Each row has a name. After each piece below comes the name of the row it's from, unless a question asks for something else. Each question is about the rows just above it. Places in a row count from 0.

E: [-0.35 -8.03 -5.36 -0.54  8.49]
H: [-5.35 -4.17  8.48 -0.46  5.39]
D: [-0.35 -8.03 -5.36 -0.53  8.49]
Where in the named rows is [-0.46]?
H, 3
[-0.53] is at row and place
D, 3
After [ 8.48 -0.46], its row goes on with
[5.39]
Is [-5.35 -4.17  8.48 -0.46  5.39] printed in one of the named rows, side by side and in this order?
yes

M: [-1.91  0.39  6.97 -3.36 -4.55  2.61 -2.79  1.98]
C: [-1.31  2.04  1.52 -0.88  3.54  0.46  2.64  1.26]
Y: [ 2.90  2.21 -5.24  0.68 -1.62 -5.00  1.69 -1.37]
R: [ 2.90 -3.18 -5.24  0.68  2.90 -5.00  1.69  2.90]
B: [ 2.90 -5.25 -5.24  0.68 -1.62 -5.00  1.69 -1.37]
K: [ 0.19 -0.92 -5.24  0.99  1.83 -4.28  1.35 -1.37]
U: [-1.91 -3.18  4.62 -0.51  3.61  1.21 -2.79 -1.05]
N: [-1.91 -3.18  4.62 -0.51  3.61  0.70 -0.25  2.02]
J: [ 2.52 -0.22 -3.83 -0.31 -0.33 -5.00  3.63 -0.70]
Where in the named rows is [3.63]?
J, 6
Which value appears more than once in R?
[2.90]

bor: [ 0.93 -3.52 -2.34 -5.68  0.93 -2.66  1.11 -2.59  1.21  1.03  0.93  0.93
  1.49 -2.66  0.90  1.51 -2.45  0.82 -2.22  0.62  1.55 -5.39  0.69  0.93
 -2.79]
Kag: [-0.87  2.47 -1.21  3.28  0.95 -0.83  2.66 -0.53  2.32  2.71  2.82  2.97
  0.59 -0.57  2.85  6.72 -1.03  4.20 -0.74  1.37  2.34  3.36  1.20  3.17
 -0.73]
lan: [-0.87  2.47 -1.21  3.28  0.95 -0.83  2.66 -0.53  2.32  2.71  2.82  2.97
  0.59 -0.57  2.85  6.72 -1.03  4.20 -0.74  1.37  2.34  3.36  0.69  0.97
 -2.79]
Row and place of [1.21] in the named rows:
bor, 8
Where do [ 0.93 -3.52 -2.34 -5.68  0.93 -2.66  1.11 -2.59  1.21  1.03  0.93  0.93
  1.49 -2.66  0.90  1.51 -2.45  0.82 -2.22  0.62  1.55 -5.39  0.69  0.93
 -2.79] appear?
bor
[-0.87  2.47 -1.21  3.28  0.95 -0.83  2.66 -0.53  2.32  2.71  2.82  2.97
  0.59 -0.57  2.85  6.72 -1.03  4.20 -0.74  1.37  2.34  3.36  1.20  3.17
 -0.73]
Kag
Where in the named rows is [0.90]?
bor, 14
[-0.87  2.47 -1.21  3.28  0.95 -0.83  2.66 -0.53  2.32  2.71  2.82  2.97
  0.59 -0.57  2.85  6.72 -1.03  4.20 -0.74  1.37  2.34  3.36  0.69  0.97
 -2.79]
lan

limod: [6.77 3.57 1.72 1.34]
zesu: [-2.17 -7.49  1.43  3.63]
begud: [ 4.60 -3.49 -0.95 -7.04]
teg: [-4.97  1.53 -1.06 -2.49]
buvu: [ 6.77  3.57 -2.57 -3.65]
Gipa: [ 3.50  5.77 -2.48 -6.00]
gofev: [1.86 1.80 3.45 0.64]
gorab: [-0.97  1.53 -1.06 -2.49]
zir: [-7.00 -5.43 -4.69 -3.87]
bos: [ 1.85  1.80 -1.45  6.88]
Go on from [1.86 1.80] to the end of its row.
[3.45 0.64]
[-4.97  1.53 -1.06 -2.49]
teg

gaf: [-1.84 -0.72 -4.34 -1.32]
zozet: [ 2.09 -0.79 -4.66 -0.34]
Tuda: [ 1.33 -1.55 -8.43 -1.64]
Tebu: [ 4.77 -0.98 -5.62 -2.16]
Fomo: [ 0.61 -1.57 -8.54 -1.97]
beguk: [-5.90 -0.35 -2.50 -1.84]
zila: [ 0.57  0.01 -0.73 -5.85]
rasal: [ 4.45 -0.76 -4.51 -6.56]
fol: [-3.41 -1.31 -7.28 -6.04]
kikik: [ 3.98 -0.77 -4.56 -7.00]
rekov: [-6.02 -0.20 -1.74 -1.81]
lol: [-2.26 -0.16 -1.58 -2.41]
[1.33] is at row and place
Tuda, 0
Where in the named rows is [-1.31]?
fol, 1
Where in the named rows is [-0.35]?
beguk, 1
Where in the named rows is [-7.00]?
kikik, 3
Is [-4.34 -1.32] printed in one of the named rows, side by side and in this order?
yes

